Each row has two labels, one from each of two sets.
[-19  -7  26  -4 -40 -41 -18 -12 -31  -2  10 -14 -17   9  -2  -2 -36  14
   0 -32 -21  22  18   9 -20  19 -30   0  -5 -16 -11  12  55 -10  18   7
   8  -3  51  35  30 -30 -31] -> jd Pz
[-15  12   9  -5 -41 -28 -20 -11 -28 -13  21  -1 -19  17   3  -1 -49  38
   0 -19 -30  21  -1  -6 -11   3 -18   9 -17 -30  -9  13  75 -15   7  14
  13 -11  40  29  43 -26 -33] -> jd hg
[-23   0   9  -9 -61  -4 -24 -14 -25 -16   8  10 -12   6 -11   1 -23  34
  -3 -15 -17   6   5  30 -25  -2 -11  14  13 -18 -18   4  54 -26   3  24
   8  -6  34  29  40 -36 -31] -> jd gp
[-16  -8   3   9 -42 -28 -10 -17 -25   3  16  -4 -13  17  -7  -7 -51  17
   0 -13 -15  22   5  -6  -4  11   8  20  -9 -15  -6  10  48  -6  16  42
  12  -3  30  16  40 -22 -27] -> Hq hg
[-11   1   8   5 -21 -20  -7  -1 -12   0   3   0 -11  12  -6 -10 -33  25
  10 -18  -2  35   7   0 -13   0  -7   1  -4  -2   4  12  38  -3  15   0
   8 -11  25  10  27 -16 -12] -> jd hg
[-14  -2  18  -6 -30 -31 -13  -3 -15   4  16 -13 -10 -10  11  -1 -27  26
  22 -21 -34  15   2  11 -13   0  -8  14 -12 -16  -4  15  36  -7   6  20
  -6  -7  35  25  29 -17 -18] -> jd hg
[-14  -8  29   7 -19 -41 -26 -11 -50  -3  19 -10 -20   7  15   0 -70  33
  13 -15 -24  19  10  18   1  -9 -14   6  -4 -17 -12  17  39 -35   8  19
 -15  -5  28  23  23  -6  14] -> Fz hg
[ -2 -10  19   9 -26 -38 -24  -5 -18  -2  14 -28 -25   9   3   7 -41  26
  36 -42  -9  15  13  37 -20  -1  -2  14  14  -8  -6  15  39 -10  10  26
  10   7  26  33  24 -31 -17] -> Hq Pz
[-24  -1  -4  -6 -44  16  -5 -19 -19  -8   9   0   1   8  -3   6 -12  11
   3   3  -9   5   0   3 -15   1  -4  12   5 -12 -23  11  39 -21   0  13
   9  -3  19  24  40 -30 -30] -> Hq gp
[-11   1  23  -7 -38 -32  -9 -12 -13   4   2 -29 -14  14  23  -4 -23  20
  11 -19 -18  14  12  10  -3  10 -15   8 -11   9  -8   5  51   3  10  17
   0 -13  39  22  29 -22 -26] -> jd hg
[ -9   2  16   7 -24 -49 -20 -24 -28   5  13  -7 -26  23  10   3 -46 -11
   8 -22 -31  22  17 -10  -5  -2 -21  -1 -32 -16  -1   4  54   3   7   3
  -1  -7  44   9  21 -25  -3] -> jd hg
[ -3   0  14  -3 -10 -15   0  -7  -9   5  17 -12 -10   6  25  -8 -16  10
   5 -17 -11   2   6  -3  -5   6  -9  10 -14 -19   5   6  33  10   5   9
   9  -6  27  19  19 -20 -29] -> Hq hg
[-19 -14   5 -10 -45 -26 -18 -13 -15  -5  24  -4  -9  10  -2  -4 -52  27
   6 -31 -15  15  11   5 -20   7  -2  18  -1 -21 -18  14  54 -20   6  27
  18  -7  32  32  37 -36 -24] -> Hq Pz
[ -5  -7   1   4 -22  -7  -2 -25 -17   2  -3   5  -6   5 -12  -3 -31   4
 -13   2 -15  12   8 -38  -6   2  -4  10  -9  -4  -9   0  26  -3   6  -6
  14  -8  17  10  14 -15  -9] -> Hq hg
[  3  -2  23   5 -40 -34 -11  -6 -10 -10   9 -28 -19   5   7  -4 -32  26
  31 -32  -3  16  15  14 -19  16  17  19  15 -11  -3  19  52   3  55  22
   8  10  34  28  30 -32 -22] -> Hq Pz
[ -4 -11   1   3 -24 -21 -11 -10 -14   4  11   5 -10  20  -2   0 -37  11
 -12  -4 -16  20   4 -19  -1   1  -5   0 -13 -10   0   8  39   8   9  -8
  10  -3  22  14  26 -27 -20] -> Hq hg
[-14 -10   6  22  -9   2  -1 -21 -12  -3 -15   5  -5   5 -51  -6 -25   9
  12 -21  -2   4  15  13  -9  -3  19   6  26   6 -25   3  -7 -26   5  10
   5  22  -4  12   9 -12  12] -> Fz Pz
[  3   0  32  -7 -17 -65 -11   2 -26  13  37 -43  -4  10  63  -9 -41  29
  20 -20 -32  14   0 -17  -5   4 -29  -4 -31 -21   2  17  57  22   6   5
  -1 -27  53  16  20 -12 -30] -> jd hg
[ -9  -4  25  -6 -31 -56 -11 -10 -28   5  21 -18 -14   2  24  -2 -42  19
   5 -23 -18  17   6   4  -8   3 -18  19 -10 -14  -8  23  47  -2  12  10
   3   0  42  13  26 -26 -24] -> jd hg
